Below are the code and all the weights of a small trained network. Each question names an input and a class and asks about switching units off, where a switched-off unit gives its printed mean instead of its output.

import numpy as np


def w(rows, s, z=0):
    codes = np.array(rows[::2]) - 128.0
    scale = np.full(codes.shape[1], s)
    scale[-1] = z or s
    return codes * scale


def f(y):
    return np.maximum(y, 0)


def log_softmax(a):
    a = a - a.max(-1, keepdims=True)
    return a - np.log(np.exp(a).sum(-1, keepdims=True))


def net(x, mask):
    res = np.array(x, float).reshape(1, 7) / 4 @ E
    y = f(res @ A[0][:, :-1].T + A[0][:, -1])
    res = res + np.where(mask, y, B[0][:, -1]) @ B[0][:, :-1]
    return log_softmax(res[-1] @ U[:, :-1].T + U[:, -1])


A, B = {}, {}
E = w([
[114,181,79,197,139,189,198,105,169,118,164],'x0',
[154,154,113,100,125,158,58,91,222,213,158],'x1',
[140,178,80,146,80,81,180,173,157,148,118],'x2',
[50,157,109,158,157,84,66,88,156,134,119],'x3',
[84,117,168,131,127,61,158,169,99,138,246],'x4',
[213,77,92,210,157,159,98,111,75,154,170],'x5',
[67,53,138,182,118,173,128,114,165,127,137],'x6',
],0.012)
A[0] = w([
[161,55,147,93,171,154,36,60,89,102,84,255],'N0',
[117,212,77,43,107,96,91,130,153,165,58,200],'N1',
[153,159,117,159,171,168,149,158,76,82,33,240],'N2',
[96,152,162,10,66,16,163,197,161,110,82,180],'N3',
[64,113,159,163,97,97,101,111,203,215,232,138],'N4',
[197,130,120,141,135,50,166,242,71,172,254,152],'N5',
[52,149,111,201,146,138,164,137,174,120,176,197],'N6',
[188,144,105,180,92,235,174,111,190,221,105,201],'N7',
[67,122,105,200,143,121,194,67,182,120,164,142],'N8',
[83,149,229,18,88,97,170,203,124,129,112,116],'N9',
[155,143,165,26,185,133,68,87,143,191,175,123],'N10',
[139,42,165,209,156,144,146,172,92,71,169,178],'N11',
[141,124,140,196,121,95,174,177,117,131,227,145],'N12',
],0.008,0.0041)
B[0] = w([
[115,72,210,106,134,148,127,82,153,201,86,225],'N0',
[166,122,127,133,168,34,119,161,186,107,62,219],'N1',
[141,141,97,160,83,119,207,107,130,134,23,198],'N2',
[104,85,147,129,139,85,138,254,120,52,154,249],'N3',
[71,113,61,110,167,147,61,153,158,166,235,208],'N4',
[189,134,123,102,117,79,130,81,36,121,219,245],'N5',
[39,173,85,180,150,154,132,131,135,131,168,197],'N6',
[180,114,60,77,67,184,130,149,182,100,133,219],'N7',
[76,209,93,154,159,173,126,127,138,144,133,189],'N8',
[86,84,189,90,100,120,161,190,153,61,187,223],'N9',
[140,148,193,63,169,131,74,120,154,129,150,200],'N10',
[94,97,125,187,87,141,180,64,67,177,130,212],'N11',
[142,158,92,115,134,131,115,71,54,114,178,203],'N12',
],0.0092,0.016)
U = w([
[189,140,110,134,112,95,147,73,18,136,189,209],'0',
[44,168,47,165,170,148,79,129,156,181,171,13],'1',
[99,41,168,182,96,153,171,76,81,187,57,45],'2',
[239,147,54,101,75,185,163,141,209,115,88,236],'3',
[137,137,214,72,192,121,42,92,182,171,107,251],'4',
[56,236,108,198,139,171,199,102,110,85,81,53],'5',
[75,93,177,103,127,81,166,233,122,49,154,187],'6',
[148,172,73,153,145,2,117,160,137,101,30,60],'7',
],0.0094,0.0013)

Each question gives the input, the list of numbers given to net, and the class t.
The units are the neurons (one row each of A and B). Each row of codes is followed by its name. A weight is (code - 128) times the scale printed after its matrix; where a second scale follows, it is the last column's (A, B and U).
mask holds one flag per neuron, in row order. A switched-off neuron (its flag False) gives its mean, the last column of its row in B, instead of its output. The means were averaged over made-up inputs and are rounded, as every weight is.
A unit's drop is (log p(t) with every unit on - log p(t) with that unit switched off) / (log p(t) with every unit on - log p(t) with every unit switched off).
The circuit of an input: a set's keep is (log p(t) with only the set's units on - log p(t) with every unit switched off) / (log p(t) with every unit on - log p(t) with every unit switched off). Starting from the 12 units with the biggest drops (on a tie, the unit counted first), units are removed one at a time, each time the one whose removal leaves the highest keep (on an exact tie, the one counted first), for as long as the keep stays at least 0.8.
units of the circuit, in order: the units of the circuit, biggest drop first
most important unit: the unit with the biggest drop
top k neurons: the k neurons with the biggest drops, biggest first
drop of u: that unit's drop, to one decimal
input [-2,2,8,0,-5,-1,0], class 7: most important unit -> N1
input [8,-6,-2,4,5,0,-8], class 0: top 2 neurons -> (N5, N12)
input [-3,6,-6,-7,0,8,-5], class 4: top 2 neurons -> (N0, N10)
input [3,4,8,-8,1,-5,8], class 1: top 4 neurons -> (N6, N4, N8, N2)
input [1,-5,8,-8,-3,6,4], class 0: top 2 neurons -> (N5, N11)
input [7,-5,6,2,0,-1,-8], class 7: units of the circuit, in order -> (N1, N9)
input [5,1,-8,-8,-2,4,4], class 2: top 2 neurons -> (N11, N0)
input [-3,0,8,-4,-7,-3,2], class 7: top 2 neurons -> (N1, N3)
input [6,-2,6,-6,-3,-3,6], class 5: top 2 neurons -> (N6, N8)
input [6,-5,5,2,-5,-4,-4], class 7: top 2 neurons -> (N1, N11)
input [-1,1,-8,-6,7,0,8], class 0: drop of N12 -> 0.2
input [-1,7,-7,0,5,-7,4], class 4: top 3 neurons -> (N10, N4, N11)
input [5,0,-6,-2,-3,8,-6], class 3: drop of N7 -> 1.0
input [-2,7,2,-4,8,2,5], class 1: most important unit -> N4
input [-6,-3,-7,-6,-1,1,-5], class 2: drop of N0 -> 0.4
